Here is a tiny trained network, its code and every weight. The questions are about switching its units off for an input and a class, where a switched-off unit gives its printed mean instead of its output.

import numpy as np


def w(rows, s, z=0):
    codes = np.array(rows[::2]) - 128.0
    scale = np.full(codes.shape[1], s)
    scale[-1] = z or s
    return codes * scale


def norm(h):
    return h / np.sqrt((h * h).mean(-1, keepdims=True) + 1e-5)


def f(y):
    return y / 2 * (1 + np.tanh(0.7978845608 * (y + 0.044715 * y**3)))


def log_softmax(a):
    a = a - a.max(-1, keepdims=True)
    return a - np.log(np.exp(a).sum(-1, keepdims=True))


def net(x, mask):
    res = np.array(x, float).reshape(1, 6) / 4 @ E
    u = 0
    for l in range(3):
        y = f(norm(res) @ A[l][:, :-1].T + A[l][:, -1])
        res = res + np.where(mask[u : u + 9], y, B[l][:, -1]) @ B[l][:, :-1]
        u += 9
    return log_softmax(norm(res)[-1] @ U[:, :-1].T + U[:, -1])


A, B = {}, {}
E = w([
[135,33,157,66,38,173,79,75,189,212,133,153],'x0',
[75,164,109,94,129,181,145,7,76,116,33,132],'x1',
[191,77,58,145,73,22,227,88,125,151,62,200],'x2',
[123,128,127,128,126,127,127,131,129,129,126,129],'x3',
[131,128,125,129,126,131,124,125,126,124,128,128],'x4',
[126,128,127,123,129,130,130,134,132,127,124,127],'x5',
],0.0014)
A[0] = w([
[195,82,130,139,52,71,128,114,160,132,130,179,2],'L0N1',
[186,176,115,202,95,128,76,133,112,160,120,167,175],'L0N2',
[121,126,168,148,156,166,79,176,181,131,208,74,67],'L0N3',
[164,60,139,113,65,116,119,50,136,152,118,170,80],'L0N4',
[45,213,149,87,143,242,64,82,105,122,91,81,56],'L0N5',
[151,159,36,167,149,89,201,119,74,138,120,104,96],'L0N6',
[79,103,187,152,170,150,91,196,132,106,219,86,62],'L0N7',
[89,218,143,164,216,148,74,148,85,2,176,79,90],'L0N8',
[63,218,164,181,199,147,103,157,92,55,137,45,22],'L0N9',
],0.002,0.00083)
B[0] = w([
[89,100,71,165,144,184,198,184,109,187,148,36,164],'L0N1',
[80,113,179,111,159,142,174,164,214,97,83,103,146],'L0N2',
[155,207,111,152,53,64,81,87,162,123,113,215,190],'L0N3',
[98,155,93,61,221,90,89,143,214,180,129,72,196],'L0N4',
[46,43,208,184,140,169,202,94,83,78,170,110,250],'L0N5',
[140,162,220,163,41,86,170,121,140,55,97,136,178],'L0N6',
[174,219,78,105,88,138,128,118,218,176,63,186,192],'L0N7',
[216,103,63,80,165,100,221,147,121,222,57,80,253],'L0N8',
[145,92,4,124,135,145,182,117,111,229,93,77,217],'L0N9',
],0.0016,0.0014)
A[1] = w([
[137,143,150,192,136,46,157,134,82,5,112,173,89],'L1N1',
[93,145,132,44,101,154,92,115,120,144,100,104,133],'L1N2',
[130,97,169,147,127,75,142,138,132,90,151,142,131],'L1N3',
[161,91,166,110,76,125,72,164,180,168,197,155,59],'L1N4',
[171,159,47,137,171,83,186,128,59,131,98,146,6],'L1N5',
[157,114,153,112,105,128,75,149,163,174,182,151,59],'L1N6',
[187,205,88,200,162,94,153,232,124,104,163,127,102],'L1N7',
[132,131,74,101,84,113,155,36,100,133,42,152,104],'L1N8',
[120,136,119,123,185,120,173,90,113,95,80,116,125],'L1N9',
],0.003,0.0011)
B[1] = w([
[49,142,140,160,50,113,152,137,137,41,132,215,196],'L1N1',
[145,130,155,168,134,53,142,114,112,139,193,226,171],'L1N2',
[55,124,64,123,120,174,184,158,77,143,123,158,135],'L1N3',
[158,190,134,136,109,123,156,144,64,38,65,117,208],'L1N4',
[102,128,221,92,65,177,58,108,99,82,136,148,203],'L1N5',
[102,207,135,162,110,123,115,153,106,98,41,139,172],'L1N6',
[91,34,116,61,180,103,75,21,221,209,194,167,251],'L1N7',
[86,250,108,109,201,131,70,142,195,140,109,150,207],'L1N8',
[154,193,122,154,98,103,117,167,109,125,91,159,176],'L1N9',
],0.0021,0.0023)
A[2] = w([
[90,6,190,143,125,188,124,71,102,169,190,103,3],'L2N1',
[211,48,66,159,88,91,179,208,124,170,94,50,15],'L2N2',
[105,1,135,119,55,59,162,147,154,117,171,173,142],'L2N3',
[98,123,147,91,177,201,134,66,26,120,115,69,102],'L2N4',
[171,201,177,126,83,161,71,149,131,97,104,85,81],'L2N5',
[122,73,95,115,138,186,124,146,155,168,220,86,95],'L2N6',
[177,116,93,121,200,103,98,170,136,164,224,99,91],'L2N7',
[114,183,89,191,168,166,225,141,27,136,101,76,77],'L2N8',
[98,99,134,138,97,101,128,146,164,90,179,165,82],'L2N9',
],0.003,0.0012)
B[2] = w([
[77,107,179,141,122,116,125,94,140,3,114,141,170],'L2N1',
[144,159,226,103,66,84,183,51,72,88,92,71,168],'L2N2',
[172,97,114,173,187,151,126,153,85,141,179,71,251],'L2N3',
[150,52,133,101,125,115,98,170,129,116,159,72,214],'L2N4',
[165,148,138,217,99,151,132,186,128,138,203,169,166],'L2N5',
[108,174,137,126,108,39,153,106,114,120,73,199,154],'L2N6',
[55,149,108,98,117,161,114,54,174,171,44,168,159],'L2N7',
[207,134,67,98,96,182,134,219,90,114,116,129,155],'L2N8',
[131,114,115,164,152,187,153,156,34,108,161,160,154],'L2N9',
],0.0031,0.0018)
U = w([
[87,149,61,60,190,100,88,62,237,249,83,154,254],'0',
[195,116,50,53,176,217,117,244,53,116,97,27,133],'1',
[120,27,83,219,209,81,179,155,79,112,254,174,132],'2',
[56,232,81,149,91,123,165,136,81,32,68,220,106],'3',
[197,199,178,224,51,172,61,238,165,158,199,158,92],'4',
[42,33,219,98,128,169,60,76,146,32,155,85,61],'5',
[215,106,188,132,64,51,206,92,83,167,100,8,79],'6',
],0.0081,0.0014)

Each question gives the input, the list of numbers given to net, and the class t.
The units are the neurons (one row each of A and B). Each row of codes is followed by its name. A weight is (code - 128) times the scale printed after its matrix; where a second scale follows, it is the last column's (A, B and U).
mask holds one flag per neuron, layer by layer. A switched-off neuron (its flag False) gives its mean, the last column of its row in B, instead of its output. The means were averaged over made-up inputs and are rounded, as every weight is.
A unit's drop is (log p(t) with every unit on - log p(t) with that unit switched off) / (log p(t) with every unit on - log p(t) with every unit switched off).
The circuit of an input: a set's keep is (log p(t) with only the set's units on - log p(t) with every unit switched off) / (log p(t) with every unit on - log p(t) with every unit switched off). Starting from the 12 units with the biggest drops (on a tie, the unit counted first), units are removed one at a time, each time the one whose removal leaves the highest keep (on an exact tie, the one counted first), for as long as the keep stays at least 0.8.
units of the circuit, in order: the units of the circuit, biggest drop first
k most important neurons: the k neurons with the biggest drops, biggest first
top k neurons in layer l: the k neurons of layer l with the biggest drops, biggest first
drop of u: that unit's drop, to one decimal
input [-5,0,-3,-3,4,4], class 0: units of the circuit, in order : (L1N7, L2N7)
input [0,4,-4,-8,0,3], class 1: units of the circuit, in order : (L1N7, L2N8)
input [-8,-1,2,-5,8,8], class 2: units of the circuit, in order : (L1N7)
input [-8,-8,0,-4,-8,4], class 0: units of the circuit, in order : (L1N7, L2N7)
input [8,-1,-5,-7,-7,2], class 4: units of the circuit, in order : (L1N7, L2N5)
input [8,-3,6,-4,8,6], class 6: units of the circuit, in order : (L2N2, L1N7)
input [0,-4,-7,-1,4,5], class 0: top 2 neurons in layer 0 : (L0N8, L0N9)
input [-4,0,-8,-8,-5,3], class 0: top 2 neurons in layer 1 : (L1N4, L1N7)
input [0,2,-7,5,1,-5], class 1: 4 most important neurons : (L1N7, L2N8, L0N8, L0N5)
input [-3,1,-5,-6,7,-6], class 1: top 2 neurons in layer 2 : (L2N8, L2N4)
input [2,0,1,-7,0,2], class 6: top 3 neurons in layer 0 : (L0N7, L0N9, L0N8)
input [3,-1,4,3,5,8], class 6: 2 most important neurons : (L2N2, L1N7)
input [-8,-1,-2,8,-3,-3], class 0: 2 most important neurons : (L1N7, L0N8)
input [0,8,-8,0,7,-7], class 1: top 2 neurons in layer 0 : (L0N8, L0N9)
input [4,-7,7,5,-2,-2], class 6: drop of L2N2 : 1.2
input [-1,-6,-5,3,5,0], class 0: drop of L1N7 : 0.2
input [-2,7,-2,4,-7,-8], class 1: drop of L2N8 : 0.1
input [-2,7,-7,-8,8,7], class 1: 2 most important neurons : (L2N8, L1N7)
